Below is a small trained network, with its code and all its weights. Each question gives an input and a target symbol and asks what happens when units are switched off, that is, made to give their printed mean instead of their output.

import numpy as np


def w(rows, s, z=0):
    codes = np.array(rows[::2]) - 128.0
    scale = np.full(codes.shape[1], s)
    scale[-1] = z or s
    return codes * scale


def softmax(a):
    e = np.exp(a - a.max(-1, keepdims=True))
    return e / e.sum(-1, keepdims=True)


def log_softmax(a):
    a = a - a.max(-1, keepdims=True)
    return a - np.log(np.exp(a).sum(-1, keepdims=True))


def net(x, mask):
    ids = ['αβγδηθλμξπτφψω'.index(c) for c in x.split()]
    T = len(ids)
    res = E[ids] + P[:T]
    u = 0
    for l in range(3):
        r = res
        for j in range(3):
            rows = slice(2 * j, 2 * j + 2)
            q, k, v = (r @ M[l][rows].T for M in (Q, K, V))
            z = softmax(np.where(np.tri(T) > 0, q @ k.T / 2**0.5, -1e9)) @ v
            o = O[l][rows]
            res = res + np.where(mask[u + j], z, o[:, -1]) @ o[:, :-1]
        u += 3
    return log_softmax(res[-1] @ U[:, :-1].T + U[:, -1])


Q, K, V, O = {}, {}, {}, {}
E = w([
[172,156,137,95,247,97,115,126,134],'α',
[176,153,150,168,160,136,106,129,158],'β',
[130,123,95,98,168,157,111,170,166],'γ',
[143,196,114,28,150,151,93,115,183],'δ',
[209,124,156,143,210,87,138,111,26],'η',
[97,75,113,138,43,91,123,154,139],'θ',
[131,72,171,90,87,89,104,23,92],'λ',
[178,88,153,133,104,166,65,45,52],'μ',
[110,101,191,71,99,64,85,121,94],'ξ',
[158,103,157,145,71,69,98,184,97],'π',
[144,110,141,153,124,111,250,101,48],'τ',
[120,146,212,148,124,151,164,167,150],'φ',
[69,185,111,140,122,188,102,187,167],'ψ',
[73,188,157,188,192,140,168,127,170],'ω',
],0.017)
P = w([
[166,78,165,122,120,255,134,134,223],'0',
[116,93,124,148,183,107,94,134,162],'1',
[105,93,105,149,172,105,99,141,169],'2',
[108,108,93,155,160,90,78,131,162],'3',
[93,129,90,193,124,89,90,113,134],'4',
[72,147,75,177,111,131,75,125,128],'5',
[56,154,84,177,110,109,69,116,112],'6',
[62,171,105,196,119,103,102,119,104],'7',
],0.0087)
Q[0] = w([
[153,155,70,140,70,167,68,114,109],'0.h1',
[137,186,111,90,120,85,227,127,130],'0.h1',
[209,4,5,128,26,91,238,68,12],'0.h2',
[33,148,126,59,113,73,189,58,124],'0.h2',
[107,186,170,139,19,159,200,79,36],'0.h3',
[110,90,191,76,140,100,196,233,188],'0.h3',
],0.018)
K[0] = w([
[132,130,71,150,144,97,103,115,123],'0.h1',
[154,94,109,133,81,98,185,82,104],'0.h1',
[24,142,166,69,141,93,141,21,3],'0.h2',
[83,137,75,189,188,151,154,128,90],'0.h2',
[89,131,76,196,157,69,84,139,161],'0.h3',
[158,154,184,157,106,159,154,140,163],'0.h3',
],0.023)
V[0] = w([
[132,230,132,98,178,128,90,141,64],'0.h1',
[188,111,134,159,104,173,90,202,2],'0.h1',
[130,121,27,176,161,149,126,126,155],'0.h2',
[142,106,118,127,131,127,164,125,142],'0.h2',
[43,66,218,60,202,146,154,189,54],'0.h3',
[72,183,130,218,114,100,108,132,155],'0.h3',
],0.0099)
O[0] = w([
[146,137,163,142,248,85,176,163,63,120],'0.h1',
[171,114,134,194,132,155,99,223,104,14],'0.h1',
[201,132,59,253,76,147,150,203,142,252],'0.h2',
[156,143,135,142,158,135,141,143,117,154],'0.h2',
[54,149,148,32,192,96,187,108,154,182],'0.h3',
[144,114,79,61,166,134,23,58,89,11],'0.h3',
],0.0047,0.0036)
Q[1] = w([
[146,24,110,131,40,37,170,108,4],'1.h1',
[91,132,131,172,124,73,68,166,182],'1.h1',
[127,109,139,117,99,105,157,138,84],'1.h2',
[147,130,109,125,100,142,192,77,34],'1.h2',
[143,118,101,115,120,139,159,90,57],'1.h3',
[151,148,101,93,93,94,113,143,115],'1.h3',
],0.027)
K[1] = w([
[22,136,18,190,98,11,98,93,18],'1.h1',
[179,96,175,108,69,61,127,180,154],'1.h1',
[96,143,118,126,108,54,152,176,108],'1.h2',
[101,173,68,141,123,103,184,95,3],'1.h2',
[68,219,104,165,98,87,99,113,82],'1.h3',
[151,94,122,147,128,64,122,117,174],'1.h3',
],0.023)
V[1] = w([
[238,32,17,136,189,98,90,115,101],'1.h1',
[213,15,145,8,194,161,146,166,190],'1.h1',
[244,147,148,72,44,121,228,78,87],'1.h2',
[53,84,90,164,59,92,215,82,137],'1.h2',
[209,137,162,165,181,100,130,9,190],'1.h3',
[111,206,51,105,136,160,179,98,201],'1.h3',
],0.014)
O[1] = w([
[72,120,84,194,108,171,60,43,55,91],'1.h1',
[182,67,1,144,156,179,154,76,174,253],'1.h1',
[7,47,59,73,125,212,132,232,125,95],'1.h2',
[17,88,170,240,187,112,139,127,158,103],'1.h2',
[179,196,250,69,146,174,149,154,52,136],'1.h3',
[149,38,135,99,228,145,27,163,142,172],'1.h3',
],0.0075,0.016)
Q[2] = w([
[174,164,139,87,189,118,144,142,179],'2.h1',
[114,47,188,98,62,73,109,71,52],'2.h1',
[61,87,149,133,111,61,144,89,89],'2.h2',
[78,118,167,102,89,135,153,78,29],'2.h2',
[204,212,118,143,184,141,164,169,252],'2.h3',
[137,133,126,162,66,105,98,126,144],'2.h3',
],0.035)
K[2] = w([
[164,117,184,93,115,188,124,119,184],'2.h1',
[122,100,205,111,43,16,69,95,93],'2.h1',
[83,136,109,162,103,9,111,106,88],'2.h2',
[70,132,172,102,49,76,82,116,51],'2.h2',
[188,106,129,181,112,255,179,189,203],'2.h3',
[161,146,142,106,87,152,145,129,51],'2.h3',
],0.032)
V[2] = w([
[108,88,203,93,38,240,101,85,194],'2.h1',
[176,55,226,207,147,199,227,98,104],'2.h1',
[102,201,113,101,250,119,137,82,117],'2.h2',
[162,153,132,200,155,211,75,167,131],'2.h2',
[75,176,85,113,190,182,90,87,116],'2.h3',
[180,184,98,140,237,67,143,133,92],'2.h3',
],0.014)
O[2] = w([
[83,72,164,53,121,92,114,118,85,196],'2.h1',
[104,163,80,186,166,19,132,92,2,188],'2.h1',
[198,159,176,115,214,146,140,99,131,105],'2.h2',
[67,187,199,172,77,130,63,149,131,253],'2.h2',
[161,98,83,155,154,97,149,163,130,115],'2.h3',
[127,19,186,184,81,120,184,106,132,100],'2.h3',
],0.0069,0.017)
U = w([
[243,126,110,143,192,166,134,176,35,159],'α',
[170,108,155,90,122,113,69,136,35,147],'β',
[121,25,61,177,187,86,40,73,151,165],'γ',
[151,65,155,91,208,146,110,183,82,120],'δ',
[170,135,99,151,114,88,127,2,127,86],'η',
[149,172,129,142,216,89,103,151,147,77],'θ',
[87,104,151,154,200,123,173,210,87,192],'λ',
[176,127,82,117,76,72,138,201,119,93],'μ',
[193,122,109,142,148,56,205,217,143,138],'ξ',
[148,134,100,79,183,172,117,12,119,126],'π',
[205,148,88,108,147,1,106,176,125,2],'τ',
[109,86,144,56,184,42,157,86,133,128],'φ',
[176,141,196,114,116,13,108,201,195,150],'ψ',
[148,106,182,142,210,65,139,164,94,116],'ω',
],0.0047,0.0055)

Each question gives the input, a string of symbols that net reads in full, and the target symbol t.
The units are the heads (2 rows each of Q, K, V and O). Each row of codes is followed by its name. A weight is (code - 128) times the scale printed after its matrix; where a second scale follows, it is the last column's (O and U).
mask holds one flag per head, layer by layer. A switched-off head (its flag False) gives its mean, the last column of its rows in O, instead of its output. The means were averaged over made-up inputs and are rounded, as every weight is.
A unit's drop is (log p(t) with every unit on - log p(t) with that unit switched off) / (log p(t) with every unit on - log p(t) with every unit switched off).
The circuit of an input: a set's keep is (log p(t) with only the set's units on - log p(t) with every unit switched off) / (log p(t) with every unit on - log p(t) with every unit switched off). Starting from all 9 units, units are removed one at a time, each time the one whose removal leaves the highest keep (on an exact tie, the one counted first), for as long as the keep stays at least 0.8.
circuit, biggest first: the units of the circuit, biggest drop first
most important unit: the unit with the biggest drop
which heads matter: for each layer, one digit per head in row order, 1 if its drop is at least 0.15 and else 0, layers parted by /
drop when u is switched off: that unit's drop, to one decimal
input γ π β τ, target λ: circuit, biggest first : (1.h2)
input α ψ ψ α ψ, target α: which heads matter : 000 / 001 / 000
input γ γ ξ γ γ ω, target γ: which heads matter : 000 / 101 / 000
input θ γ ψ ξ β, target θ: which heads matter : 100 / 010 / 001
input η γ δ γ ψ μ ξ γ, target η: circuit, biggest first : (0.h1; 1.h3; 1.h1)
input γ μ φ, target γ: circuit, biggest first : (1.h1; 1.h3)
input α π γ, target α: circuit, biggest first : (1.h3; 2.h2; 1.h2)
input μ ψ η η α τ γ, target μ: circuit, biggest first : (2.h2; 1.h2; 0.h1; 1.h3)
input γ β γ η λ, target φ: circuit, biggest first : (2.h2; 0.h2; 1.h1)
input λ γ β γ ψ γ ψ, target λ: circuit, biggest first : (1.h2; 0.h1)
input δ γ β α γ, target δ: circuit, biggest first : (1.h2; 1.h3; 2.h1)
input ψ π γ γ β ψ τ, target γ: which heads matter : 001 / 001 / 000
input γ γ γ γ γ μ ξ, target ψ: which heads matter : 000 / 100 / 100
input τ γ ψ, target τ: circuit, biggest first : (1.h2; 2.h1; 2.h3)
input π γ γ ψ γ γ μ φ, target π: most important unit : 2.h3
input γ γ γ τ γ ξ β γ, target γ: which heads matter : 000 / 101 / 000
input η γ α ψ γ, target η: which heads matter : 100 / 011 / 000
input φ γ ξ γ α γ γ, target φ: drop when 1.h1 is switched off : 0.2
input τ γ ψ γ, target τ: drop when 2.h1 is switched off : 0.2
input γ φ π γ γ γ α, target γ: drop when 1.h3 is switched off : 0.4
input ψ ω γ γ μ, target β: circuit, biggest first : (1.h1)
input γ μ γ ψ ψ, target γ: drop when 1.h3 is switched off : 0.4
